Each row has a class, written after it.
[ 281  355  162  202 -352   -6   66  -35  205 -155 -208 -399 -416  351
 -390  -88  -75  -68  140  135  -39  227  491   81  -65  142  -46 -142
  113 -405 -254   77   55  116  271  469  117 -577  111   14  -80   28
  106]  (144)
[ 178  293  144  296 -496 -288  -13 -165  212 -219 -116 -231 -510  348
 -380 -286   42 -153  224   72  317   67  489   90  -11   -4   52 -152
   82 -486 -169   25  -89   78  146  113  130 -435  180  -41 -183  -36
  -95]  (144)
[ 837  319  491 -286  -57  253   12 -299  330 -149 -372 -184 -417   74
    7  221  -45  204   53 -101  355  -72 -267 -471  -28 -198  297 -567
 -133 -268  -76  -48  530   28  -23 -177  451  228  -46 -334 -152 -351
 -499]  (75)
[ 170  223 -310   23 -215  127  163  304  -24   65  124 -351 -703  -21
   26  356 -129   59  368  455  192  185  101  229  673  -66  276   -3
  124 -100 -386  269  209   46 -159   83  344 -316  114   -4   34  -13
 -124]  (144)
[ 842  247  416 -318  -79  259   18 -308  330 -126 -422 -196 -424   71
   60  325 -136  250   83  -84  328  -24 -303 -578   -8 -314  299 -554
 -119 -268  -66   60  501    0    8 -199  440  163  -36 -307 -204 -420
 -526]  (75)
[ 180  228 -400   44    4  -27  -58   55  -43   55  214 -360 -789 -271
   59  357 -145  251  472  452   75  241   19  181  853  -45  174  -30
  140  -16 -400  367  273  155 -100  119  243 -204    8   -8  220  -64
  -91]  (157)
[ 219  306  146  268 -514 -165  129 -102  229  -70 -111 -237 -662  324
 -425 -269    0  150  156  118  158   75  418   -2  -38  138  -83 -223
   22 -505 -182  -81  -37  174  191  -55  274 -519  214   21 -153  -70
  -54]  (208)
[ 160  206 -314   74 -236  134  111  249 -139  160  128 -296 -695  -32
   17  345 -147   27  323  483  177  174   34  293  698    5  172   59
   79 -130 -367  264  118   34  -82  229  334 -323   64  -16  105  -75
  -69]  (116)
[ 193  347   54  251 -493 -246  -25 -158  201 -290 -151 -266 -483  241
 -476 -201   24  -90  164  187  255  -23  581   11   37  -24   40 -247
  114 -471 -129   68  -50   33  122  114  125 -412  198  -39 -220    6
  -13]  (75)
[ 204  337   34  347 -509 -202 -117 -262   89 -250 -161 -256 -501  375
 -410 -220  -20 -145  255  164  277  -95  505   60   28  -37   44 -222
  101 -415 -120   94 -105  115  112  131  167 -431  166  -73 -222  -24
  -88]  (116)
[ 248  284 -401  -38  -66 -101   16  189  -48   59  191 -328 -720 -252
   -6  335 -165  293  343  373  126  277  105  154  805  -56  238 -110
  117   63 -307  341  243  113  -38   -5  249 -219  106  -11  174  -57
  -19]  (69)
[ 847  268  442 -331   -4  282  -23 -337  250 -161 -338 -192 -478   47
   85  314  -85  209  129 -111  337 -105 -267 -495   71 -294  285 -538
 -117 -256  -57   31  489   80   32 -149  386  199 -117 -337 -191 -318
 -453]  (164)
[ 275  403 -218   68  -40  -49   -7   80 -241   73  115 -320 -768   -1
  140  366 -143  219  328  348  199  -58   51  315  685  -72  207 -116
  102  -35 -370  230  229   36 -124  160  270 -198  104  -82   60  -96
  -32]  (70)
[ 231  389  242  280 -328  -62  108 -101  218 -241  -89 -351 -421  355
 -357 -199  -46    1  149   36  -10  104  533  188 -182  150  -74 -211
  119 -521 -160  -99  -29  127  239  393   87 -529  154   -5 -115   34
  141]  (157)
[ 108  310  131  269 -516  -46  202  -84  120   31  -44 -156 -699  382
 -260 -121 -104  159  187  161  140  -29  454  -23   39   10  -68 -243
  114 -473 -225   53  -11  130  135  110  234 -647  295  -72 -167  -28
   43]  (164)
[ 207  394  138  340 -522 -199  -35 -207  253 -179 -137 -249 -489  313
 -483 -237   24 -128  214  149  320    0  446   93  -43   49   60 -213
   60 -477 -168   69 -105   66  131  100  218 -419  168  -24 -189  -42
  -52]  (208)
[ 339  324  246  296 -291    4  133 -143   89 -163 -274 -487 -344  368
 -272  -88  -51  -10    5   59    3   49  462  104  -83  134  -61 -188
  113 -498 -204  -12  -17  103  197  486  119 -593  161   30  -88  -21
  271]  (99)
[ 872  259  446 -309  -21  158  -27 -324  408 -227 -416 -312 -366   63
   28  266  -52  147  112  -82  363   23 -293 -522   51 -225  266 -576
 -123 -225  -26   33  514   28   51 -176  356  284 -132 -320 -141 -369
 -551]  (116)
[ 264  303  135  352 -507 -169   94 -239  127  -78 -178 -289 -637  324
 -440 -187   76   85  110  138  141   60  429   45   57  121  -67 -149
    2 -535 -228   41  -71  160  232  104  220 -560  174  -22 -153  -53
  -86]  (99)
[ 223  346  197  263 -514 -179  172 -104  175   -8  -92 -225 -669  341
 -421 -222  -98  184  105  115  214   77  395 -106  -78  139  -76 -258
   64 -527 -212  -91   66  122  275   29  195 -503  188  -31 -164  -38
  -19]  (8)
[ 284  428 -174   -7    4  -53  115  218 -210  120  143 -386 -754  -78
   66  372 -147  291  311  370  214   38   64  286  692  -12  210 -151
   93  -23 -396  211  316  102 -103  146  225 -232   94  -69   83  -25
  -26]  (8)
[ 199  389   98  291 -482 -273  -79 -150  272 -267 -104 -238 -468  304
 -473 -277   15  -52  149  159  321   85  514   16  -35   24   45 -263
   87 -397  -91   20  -10  -10  158   18  127 -384  255  -23 -151  -28
  -92]  (75)
[ 841  363  573 -278 -218  205   53 -506  318   -7 -184    7 -600  142
   84  155 -232  476  -26 -164  456 -110 -392 -516 -238 -170  302 -564
 -173 -530   90  -19  406 -135  197 -228  431  226    1 -347 -207 -324
 -310]  (70)
[ 224  202 -383   71  -74  -92  -63   93  -28  141  197 -337 -810 -287
   95  412 -177  306  441  361  121  239  108  191  849 -124  267 -102
  173  -45 -359  309  169  125 -103   64  205 -261   95  -83  171  -93
  -27]  (187)
[ 142  326  155  357 -498 -294   73 -210  196 -100  -75 -196 -582  404
 -329 -281   -4  174   85  117  219  -58  441  -55  -19  102  -48 -225
   69 -493 -152  -39  -29   81  183  -13  184 -521  242   26 -159  -49
   56]  (157)
[ 796  179  504 -314 -202  283  211 -346  300  162 -183 -119 -538  -50
  213  241 -172  513   69  -43  492   54 -455 -665   99 -120  354 -514
  -21 -334   32 -139  483  -67  -70 -241  513  -48   35 -408 -117 -480
 -365]  (157)
[ 278  385  211  295 -361   74   10  -61   70 -138 -214 -407 -468  390
 -276  -62 -103  -97   73   89  -12   74  464  129  -54  120  -61 -137
   78 -442 -259   41   -2  102  253  481  129 -554  146   13 -131   74
  195]  (164)
[ 290  202 -327  -60 -191   21  126  442 -162  143   91 -371 -645  -85
  -13  290 -131  -24  379  404  257  315  145  372  790  -30  233   22
   82  -34 -341   42  163   47  -89   20  361 -297   98   27   61  -70
  -70]  (8)
[ 239  374 -147   49  -25   -3   61  196 -241  129  233 -353 -824  -53
  171  324 -111  331  330  314  142  -11  122  369  630   18  209 -147
  109  -72 -369   77  255  143 -136  147  193 -246  117  -95   42  -23
   -5]  (157)
[ 245  360  126  185 -337  -40    8  -49  100 -278 -213 -336 -437  309
 -341 -101 -105 -133   82  142  -16   -2  527  126  -55   23  -51 -235
   93 -421 -181   71    1  118  252  409   79 -526  140    7 -144   90
  256]  (164)
[ 190  402 -185   56  -28 -110   42  251 -225  194  304 -316 -801  -26
  200  325 -132  381  337  272  231  -59  142  384  655   18  184 -197
  130   34 -293   97  301   73  -63   57  133 -229  184 -161   60    4
   18]  (69)
[ 303  267 -352   72    4 -127  -95   72 -140   71  131 -390 -862 -228
   55  370  -57  309  387  366  166  260   56  266  839  -26  251  -30
   82  -26 -353  320  256  135  -20  115  227 -185   82  -73  207  -89
  -45]  (99)
[ 870  355  571 -259 -148  145   -3 -539  234   -1 -153    0 -613  198
  163  153  -68  490   10 -134  486 -153 -470 -486 -117 -131  295 -506
 -228 -505    7   76  355 -111  201 -166  445  163  -68 -291 -208 -300
 -408]  (144)
[ 240  288   58  293 -442 -204  -88 -246   38 -256 -141 -267 -509  308
 -406 -176   22 -154  241  163  285   37  542   75   76  -28   51 -196
   98 -485 -117   65  -83   75  143  227  123 -416  175  -77 -190  -18
    5]  (99)
[ 259  289  191  214 -311   63  122 -121  214 -121 -196 -368 -502  308
 -344 -116 -100  -21  177   85  -83  133  526  210  -70  173 -107 -190
   98 -481 -260   -4   11   96  264  453  142 -573  148   10 -126   15
  262]  (70)
[ 865  341  574 -331 -232  179  171 -411  337   49 -104   13 -656   71
   65  162 -113  585   80 -121  404   22 -410 -496 -111  -80  330 -524
 -175 -492   10   -2  393 -105  151 -226  444  193  -37 -345 -180 -354
 -375]  (144)
[ 241  368 -187   43  -32    6   63  255 -266  162  239 -326 -788  -70
  145  323 -174  270  340  296  174   11  138  431  624   -4  179 -187
  101   64 -369  143  284  113  -79  177  182 -303  182 -141   82  -38
   48]  (69)
[ 185  288   61  336 -503 -166  -71 -167  145 -209  -91 -218 -545  339
 -389 -229  -24 -141  253  169  337   62  506  152   70   24   41 -167
   68 -432 -115   20  -70   26  155  166  159 -404  220  -84 -164  -31
  -11]  (116)
[ 864  218  402 -317    6  201  -83 -338  394 -188 -449 -274 -439   52
  -39  288  -99  188   98  -76  323  -28 -306 -496    6 -240  284 -533
 -161 -258  -45   39  494   83   83 -183  420  214 -104 -265 -168 -407
 -552]  (208)
[ 815  211  528 -330 -182  300  302 -254  473   84 -234 -132 -449  -48
  136  211 -123  447   56   -7  506  197 -411 -731   31 -127  382 -578
  -59 -235   24  -98  494 -171  -81 -286  480    1   22 -335 -165 -480
 -319]  (187)
[ 280  405 -195  -33  -61  -39  161  182 -252  142  191 -389 -697 -102
  134  388 -192  370  232  293  155  -96  101  255  666 -155  208 -261
  171  -90 -343  109  285  162 -196   99  137 -265  150 -115   80  -92
   97]  (157)
[ 788  129  636 -354 -145  316  297 -222  403  147 -242 -102 -471   -1
  140  199 -191  464   53  -53  515  102 -387 -656  -50    2  385 -529
  -51 -315    9 -169  500  -77   -5 -222  515    4   44 -317  -61 -493
 -382]  (8)
[ 257  391 -129   53  -39   22  141  117 -328  225  177 -334 -800   54
  204  346 -152  336  153  290  285 -164  -20  298  591  -20  191 -209
  107  -41 -357  112  287   -1 -157  138  273 -292  228 -126   11  -67
   91]  (70)
[ 874  264  484 -270 -108  354  -18 -346  152   35 -323 -218 -512   79
   61  269 -180  144  158 -116  384  -60 -324 -378  119 -250  285 -486
 -150 -285 -143   59  491   85  -71 -102  481   73  -66 -408 -230 -302
 -502]  (69)
[ 236  234 -248   93 -184   98    8  271  -40  104   88 -300 -694  -63
    6  267 -114  -34  311  429  319  222  100  425  647    6  231   23
   52  -11 -388  207  190  -33  -66   90  381 -343  144   -1  124  -44
   12]  (70)
[ 246  435 -119   83  -40  -11  159  136 -241  203  252 -314 -842  -33
  173  334 -176  359  204  244  228 -118   33  339  601  -32  191 -229
  147  -85 -371  100  281   44 -139  128  230 -242  203 -176   77  -19
  149]  (70)
[ 151  403 -200  107  -39   -5   64  198 -282  275  269 -282 -790    3
  168  248 -181  309  266  237  194  -18    0  391  618    4  206  -63
  115  -71 -352   95  202  139 -180   94  236 -199  159  -61   93  -32
  102]  (208)
[ 328  177 -363  -29  -17  -75  -14  260  -99   81  143 -411 -841 -262
   68  447 -178  261  499  395   75  217  125  264  875  -77  213  -32
  157   42 -349  350  244  163  -82  103  243 -263   47 -100  235  -98
  -38]  (116)
[ 235  228 -310   -9 -196  182   77  410 -201  103   74 -329 -629  -13
    4  386 -212  -30  408  535  193  227  131  285  694  -58  269   25
   58  -72 -393  225  175   26 -134  198  367 -328  109   72   93  -34
  -15]  (8)
[ 161  387  121  326 -496 -269  -14 -179  279 -267  -69 -229 -441  354
 -412 -253  -12  -86  166  166  308   -5  466   16  -96   -7  135 -314
   91 -422 -128   19  -53   41   62   24  174 -403  234  -17 -145   -4
   12]  (144)
[ 253  209 -254   83    3  -88  -47  113  -70  240  236 -367 -875 -279
    2  307 -117  331  343  267  174  284  -62  317  806   60  168  -32
   96  -16 -441  296  287  185  -70   54  186 -145   43 -108  271  -60
  -34]  (116)
[ 877  239  463 -276  -20  263   26 -339  323 -163 -324 -239 -373   52
   59  246 -108  266   92  -64  388  -41 -302 -501   91 -213  301 -563
  -98 -217  -13   36  474  -16  -39 -151  388  187  -41 -316  -87 -373
 -380]  (116)
[ 255  359  230  270 -497 -244  109 -201  113  103  -97 -256 -731  327
 -448 -250  -23  195  120   65  174   45  347  -56   -7  211  -89 -204
  -18 -506 -226  -33   53  187  245  -32  247 -508  184  -62 -167   37
  -66]  (8)
[ 157  381   25  293 -463 -329  -96 -273  204 -336 -160 -260 -372  389
 -367 -231   43 -145  191  161  335  -97  486   53  -30  -72   92 -278
  120 -410  -93   77  -80   27  132  110  118 -399  188  -16 -232  -34
  -77]  (144)
[ 832  242  353 -238  -15  268  -88 -444  275 -154 -353 -266 -378   96
  110  286  -88  161  127  -10  365 -138 -299 -519  108 -309  325 -568
 -116 -258  -87   71  447   17  -19  -84  433  139  -75 -221 -157 -376
 -403]  (157)
[ 268  370  145  276 -352  -45   73  -50   79 -175 -172 -386 -460  330
 -351 -109  -57  -42  147   69  -15  -10  515  198  -50  118  -96 -187
   77 -442 -241  -36    5  164  253  400  100 -574  101  -18 -166   21
  150]  (69)
[ 170  368  126  332 -470 -270  -37 -199  281 -262 -103 -230 -504  301
 -412 -293  -30 -107  136  158  346   35  496    9  -15   11   73 -271
   94 -418  -97  -22  -10   24  133   30   96 -420  172  -49 -232   -4
   11]  (187)
[ 199  323   89  206 -491 -152  -61  -74  273 -333 -154 -189 -455  322
 -472 -283   -6 -136  293  192  235  183  594   99   20    9    3 -191
  102 -394 -110   29  -41   53  184   84  132 -398  168   13 -178  -20
  -62]  (164)
[ 823  238  392 -275  -69  242   -6 -386  412 -188 -337 -158 -408   31
   43  218  -52  245  182  -77  332   46 -287 -457   29 -209  270 -508
 -130 -255  -29  -43  474   56   80 -241  454  167 -115 -286 -151 -405
 -536]  (157)
[ 168  337   85  330 -490 -238  -48 -160  287 -178  -72 -230 -519  297
 -418 -250  -37  -82  271  118  271   37  499  110   26   -7   42 -233
  102 -461 -121   25 -108   67  126   26  173 -391  229  -38 -150  -27
  -17]  (208)
[ 244  202 -488   45  -64  -89  -61   99 -107   99  151 -379 -746 -257
   47  426 -211  266  398  409    1  195   79  127  863 -158  198 -132
  158   27 -393  350  187  113  -73   92  187 -160   69   12  198 -138
   -5]  (187)
[ 177  445 -153   25  -25  -83  111  231 -189  102  245 -300 -831  -82
  146  295 -142  377  336  299  203 -153  140  313  579  -75  218 -198
  171  -82 -309  178  248  180 -167   81  142 -262  154 -146   63    6
   38]  (208)
[ 150  380  142  346 -569 -294   10 -129  283 -287  -65 -176 -395  353
 -387 -387   -7  -86  166  166  422  -15  536   24  -37   51  103 -242
   71 -394  -19  -45  -80  -62   73  -87  208 -384  268    3 -203   -4
   40]  (69)
[ 216  135 -305   88 -201  145   97  254 -137  209  154 -253 -723 -102
   -4  355  -88   13  368  466  289  328   75  330  765   12  243   78
   86  -89 -390  203  127   41  -95  144  391 -381   80  -29  148 -132
  -42]  (99)
[ 885  264  573 -313 -171  183  112 -305  390   33 -260 -151 -423  -53
  121  190  -56  493  -22  -66  616  112 -460 -716    9 -115  340 -565
  -98 -291   31 -126  524 -167  -48 -355  455  131   23 -333  -85 -493
 -399]  (75)
[ 159  322 -275  -34  -30   94  179  144 -154  108  118 -381 -732  -49
  114  343 -136  289  320  366   85   75  101  304  650   30  153 -134
  139  -22 -352  175  300   64 -123  170  245 -228  164  -42   22  -56
    0]  (70)
[ 263  339  139  205 -301  -34   48 -116  127 -136 -200 -420 -435  373
 -235  -36 -116   10   68   76  -74   18  470   87 -115   53  -78 -277
  138 -452 -240   56   28  116  307  516   53 -559  153  -10 -130   32
  167]  (144)
[ 255  271 -395   29  -12  -52  -39  183 -107  -23   96 -399 -792 -246
   13  437 -207  220  457  454  104  216  118  128  835 -116  240  -63
  130  -28 -410  346  285  150  -64  149  248 -192   41  -17  186  -44
  -40]  (8)
[ 258  386   90  208 -307   14   30 -115   47 -172 -246 -430 -405  338
 -317  -25 -176  -53  129   92  -37   51  559  103  -47   33  -48 -239
   97 -483 -219   16   41  158  293  507   65 -497  162   14 -157   76
  229]  (8)
[ 222  384 -190   32  -47  -17  106  160 -256  249  242 -356 -762  -18
  221  364 -203  313  325  337  116  -49   94  291  731  -86  198 -181
  149  -55 -348  168  239   89 -208  177  230 -310  189 -112   89  -38
  105]  (157)
[ 827  315  717 -168 -198  167   41 -432  244  103  -45   21 -750   99
  147  110 -196  541   52 -190  457 -110 -382 -454 -149  -16  297 -462
 -226 -546   -4   37  373  -55  154 -193  438  113  -12 -365 -135 -239
 -274]  (69)
[ 262  211 -281    9 -219  121   60  266  -77   91  104 -328 -773 -108
   10  277  -73   22  505  471  225  277  175  380  759   -7  214   93
   75 -115 -392  184  182   99 -118  119  405 -360   25  -12   31  -75
 -141]  (157)
[ 195  431 -192   86  -32 -100  122  125 -242  198  230 -332 -732  -20
  281  351 -171  308  212  338  220 -189   50  215  659 -114  233 -252
  149   12 -306  217  241   19 -161  163  167 -302  206 -117   91  -51
  140]  (187)
[ 776  280  422 -191  -67  220  -40 -395  327  -88 -315 -156 -547   91
   50  183  -78  182  155  -84  406  -82 -314 -470  -34 -237  344 -570
 -135 -212  -78  -14  509   28   21 -173  392  164  -70 -360 -237 -370
 -486]  (187)
[ 818  191  573 -245 -214  242  255 -260  330  128 -137 -118 -513  -13
  158  174  -94  448   40  -87  651   63 -459 -671   43  -88  373 -504
  -38 -306   73 -141  448 -150  -96 -280  494   15   59 -432  -69 -442
 -294]  (116)
[ 155  343   76  231 -468 -242   -2 -144  296 -267 -112 -226 -424  268
 -434 -203   13  -30  183  156  283   27  581  -20  -50   -1   66 -307
  141 -400  -66   23  -27   30  133   27  131 -414  253  -40 -171  -40
  -69]  (75)
[ 899  249  435 -261   12  212  -24 -428  170 -169 -379 -225 -466  135
   57  252   -6  193   61 -123  371 -113 -307 -491   16 -237  310 -526
 -149 -332  -17  -39  439   82   54 -106  430  165 -118 -319 -200 -364
 -465]  (99)
[ 150  335  160  233 -467 -218   70  -42  235 -250  -75 -184 -503  333
 -433 -286  -73 -117  211  144  268  107  518   55  -67   85   59 -237
  102 -480  -74 -115  -39   43  191   68  146 -425  185  -49 -228   44
  -25]  (8)
[ 748  168  639 -337 -194  293  309 -220  393  102 -137   16 -501   52
  215  218 -134  494   91  -87  538   61 -386 -705    7 -102  360 -501
  -43 -324  104 -130  419 -145  -60 -324  493  -15   73 -373 -101 -467
 -331]  (164)
[ 796  210  596 -255 -212  314  202 -283  322  221 -207  -89 -554  -29
  195  242  -93  448   79  -82  512   62 -474 -610   68  -79  350 -466
  -87 -308  -14 -127  485 -124 -104 -224  541  -20   90 -465  -81 -473
 -446]  (75)
[ 778  169  581 -294 -257  287  360 -193  489  118 -182  -98 -481  -14
  183  205 -166  515  -24  -26  525  168 -416 -780    9  -79  389 -582
  -36 -325   52 -188  471 -190  -75 -357  487    1   78 -335 -124 -479
 -299]  (187)
[ 896  361  584 -218 -201  236   35 -501  277   40 -180  -64 -630   94
   25  189 -126  533   12 -131  468  -88 -385 -437 -123  -84  275 -547
 -198 -500  -16   52  408  -67  205 -108  371  202  -53 -357 -152 -341
 -289]  (116)
[ 207  381  129  348 -518 -281   74 -205  263  -87  -83 -229 -613  344
 -394 -367   35  177   74   97  284  103  422    9  -47  145  -51 -263
   34 -381 -141 -103   19   40  245  -87  174 -426  254    5 -182  -88
  -76]  (187)
[ 287  297  115  200 -349   43   49 -135   98 -181 -197 -404 -511  337
 -346  -31  -93 -130  224  137  -31  158  460  112  -69   61   -9 -157
  105 -469 -280  169  -39  137  244  561  158 -631  112   -5 -170    9
   37]  (144)
[ 825  195  641 -287 -176  216  247 -310  400  117 -134  -11 -505   10
  172  109  -35  509   30 -144  630   77 -467 -616   29  -38  351 -535
  -88 -238   99 -227  423 -197  -38 -414  538   88   85 -391 -106 -498
 -367]  (164)
[ 244  305  199  151 -299   95  174   40  131 -130 -166 -358 -414  351
 -321 -125 -192  -37  145  114  -89  167  548  144 -176  177  -37 -260
   92 -440 -184  -89   31   93  269  490  134 -560  215   44 -118   66
  314]  (8)
[ 817  313  475 -192    4  265  -59 -439  323 -137 -285 -176 -403   71
  124  217  -55  248  133 -110  309  -94 -313 -476   12 -228  287 -508
 -147 -257  -29  -15  458   42   16 -108  411  132  -76 -320 -109 -313
 -397]  (157)
